Below are the code and all the weights of a small trained network. Each question names an input and a class and asks about switching units off, where a switched-off unit gives its printed mean instead of its output.

import numpy as np


def w(rows, s, z=0):
    codes = np.array(rows[::2]) - 128.0
    scale = np.full(codes.shape[1], s)
    scale[-1] = z or s
    return codes * scale


def norm(h):
    return h / np.sqrt((h * h).mean(-1, keepdims=True) + 1e-5)


def f(y):
    return np.maximum(y, 0)


def log_softmax(a):
    a = a - a.max(-1, keepdims=True)
    return a - np.log(np.exp(a).sum(-1, keepdims=True))


def net(x, mask):
    res = np.array(x, float).reshape(1, 5) / 4 @ E
    u = 0
    for l in range(4):
        y = f(norm(res) @ A[l][:, :-1].T + A[l][:, -1])
        res = res + np.where(mask[u : u + 5], y, B[l][:, -1]) @ B[l][:, :-1]
        u += 5
    return log_softmax(norm(res)[-1] @ U[:, :-1].T + U[:, -1])


A, B = {}, {}
E = w([
[100,106,157,148,175,38,82,92,90,148],'x0',
[254,146,121,166,189,103,122,165,111,52],'x1',
[140,123,167,146,107,111,143,167,152,162],'x2',
[160,186,163,169,111,181,7,69,178,155],'x3',
[99,184,203,78,205,113,174,112,176,114],'x4',
],0.0084)
A[0] = w([
[108,60,140,156,151,59,82,72,96,154,42],'L0N0',
[127,78,168,112,167,78,83,95,99,133,16],'L0N1',
[123,150,43,78,152,148,130,2,83,64,16],'L0N2',
[178,41,53,180,49,134,100,96,99,152,1],'L0N3',
[162,108,199,145,83,80,134,218,178,192,17],'L0N4',
],0.0077,0.009)
B[0] = w([
[118,198,136,123,151,86,121,180,120,184,233],'L0N0',
[127,216,169,134,127,69,105,181,70,174,154],'L0N1',
[52,47,172,191,178,148,21,247,241,118,169],'L0N2',
[117,172,68,212,78,95,135,112,127,119,252],'L0N3',
[32,43,149,206,191,168,4,217,213,77,170],'L0N4',
],0.013,0.0021)
A[1] = w([
[109,116,185,145,122,161,166,149,64,95,231],'L1N0',
[157,63,70,116,83,184,100,112,87,93,30],'L1N1',
[192,114,200,125,92,150,25,68,167,147,28],'L1N2',
[247,154,152,158,165,80,117,128,105,51,2],'L1N3',
[3,125,157,123,80,168,132,66,93,164,20],'L1N4',
],0.0061,0.006)
B[1] = w([
[84,98,25,148,165,104,94,102,87,123,253],'L1N0',
[83,148,254,198,108,88,125,171,153,118,151],'L1N1',
[132,101,112,144,214,227,50,47,68,194,183],'L1N2',
[225,130,106,29,37,48,56,126,213,53,193],'L1N3',
[198,116,173,1,23,63,28,182,177,151,179],'L1N4',
],0.0068,0.0045)
A[2] = w([
[101,113,200,87,179,126,153,123,147,102,83],'L2N0',
[155,171,139,147,128,157,58,64,110,146,76],'L2N1',
[116,179,221,73,197,142,176,60,185,82,86],'L2N2',
[143,139,120,116,86,245,181,153,154,89,2],'L2N3',
[134,172,82,116,91,188,142,155,164,111,171],'L2N4',
],0.011,0.0073)
B[2] = w([
[131,114,87,174,66,125,86,171,90,123,185],'L2N0',
[97,113,179,135,180,199,245,142,136,153,240],'L2N1',
[138,115,33,227,34,150,110,140,92,140,227],'L2N2',
[92,184,214,121,200,19,73,183,38,154,171],'L2N3',
[117,156,146,132,190,57,93,113,128,171,254],'L2N4',
],0.011,0.006)
A[3] = w([
[215,138,121,114,164,127,135,119,166,57,134],'L3N0',
[85,86,145,146,163,144,86,190,200,125,157],'L3N1',
[161,164,164,5,134,142,178,66,194,87,2],'L3N2',
[108,146,122,45,75,132,127,91,146,167,133],'L3N3',
[104,59,108,100,149,103,191,155,92,96,119],'L3N4',
],0.014,0.0097)
B[3] = w([
[59,71,165,47,39,86,150,137,144,146,206],'L3N0',
[118,100,42,74,194,122,152,122,138,40,255],'L3N1',
[79,96,68,123,69,91,195,32,68,191,131],'L3N2',
[237,89,177,107,93,63,170,169,138,25,180],'L3N3',
[145,171,179,145,157,250,88,65,185,161,218],'L3N4',
],0.012,0.0079)
U = w([
[167,72,158,44,38,101,127,144,152,117,152],'0',
[132,129,43,231,32,165,123,150,84,149,134],'1',
[152,134,194,101,180,243,149,47,170,192,125],'2',
[61,73,108,128,185,151,34,210,194,103,137],'3',
[116,203,194,82,194,53,95,165,33,197,143],'4',
[124,139,99,116,150,89,184,87,139,142,203],'5',
[132,152,156,119,110,141,192,84,2,87,1],'6',
[131,151,152,124,112,136,192,89,28,95,1],'7',
],0.022,0.023)

Each question gives the input, the list of numbers given to net, and the class t.
The units are the neurons (one row each of A and B). Each row of codes is followed by its name. A weight is (code - 128) times the scale printed after its matrix; where a second scale follows, it is the last column's (A, B and U).
mask holds one flag per neuron, layer by layer. A switched-off neuron (its flag False) gives its mean, the last column of its row in B, instead of its output. The means were averaged over made-up inputs and are rounded, as every weight is.
A unit's drop is (log p(t) with every unit on - log p(t) with that unit switched off) / (log p(t) with every unit on - log p(t) with every unit switched off).
The circuit of an input: a set's keep is (log p(t) with only the set's units on - log p(t) with every unit switched off) / (log p(t) with every unit on - log p(t) with every unit switched off). Starting from the 12 units with the biggest drops (on a tie, the unit counted first), units are removed one at a time, each time the one whose removal leaves the highest keep (on an exact tie, the one counted first), for as long as the keep stays at least 0.8.
circuit, biggest first: the units of the circuit, biggest drop first
unit that matters most: the unit with the biggest drop
k most important neurons: the k neurons with the biggest drops, biggest first
top k neurons in layer l: the k neurons of layer l with the biggest drops, biggest first
drop when u is switched off: that unit's drop, to one decimal
input [6,-1,-1,-6,5], class 2: circuit, biggest first -> L3N4
input [3,-6,-5,-1,7], class 1: 2 most important neurons -> L2N2; L2N0
input [6,6,2,4,-5], class 0: top 2 neurons in layer 2 -> L2N2; L2N4
input [0,5,5,3,-4], class 0: circuit, biggest first -> L3N0; L1N3
input [-5,-3,7,-5,1], class 3: 2 most important neurons -> L0N4; L3N1
input [8,-3,3,-8,8], class 1: circuit, biggest first -> L2N2; L2N0; L2N4
input [6,-6,-5,-5,7], class 1: circuit, biggest first -> L2N2; L2N0
input [-4,0,-2,-7,-5], class 2: 2 most important neurons -> L3N4; L2N2
input [-1,5,-2,6,3], class 2: 2 most important neurons -> L1N2; L2N1
input [6,-4,0,-2,-5], class 4: top 2 neurons in layer 2 -> L2N2; L2N0
input [-4,6,-6,0,4], class 0: 2 most important neurons -> L3N0; L1N3
input [0,5,2,7,4], class 2: 2 most important neurons -> L1N2; L2N1
input [-1,6,-8,-5,0], class 3: 2 most important neurons -> L0N2; L3N4
input [5,5,5,-4,2], class 0: unit that matters most -> L1N3
input [-8,-3,5,-6,2], class 4: top 2 neurons in layer 2 -> L2N3; L2N4
input [-4,-7,5,5,-1], class 0: 2 most important neurons -> L3N3; L1N4
input [6,-6,3,-7,-4], class 2: 3 most important neurons -> L3N4; L2N4; L1N3
input [-7,4,-2,-6,-1], class 4: 3 most important neurons -> L2N3; L2N4; L2N1
input [-4,-2,-6,7,0], class 2: 2 most important neurons -> L2N1; L1N2
input [7,4,-8,-5,-1], class 3: circuit, biggest first -> L0N2
input [2,-3,-3,6,4], class 2: drop when L1N2 is switched off -> 1.0
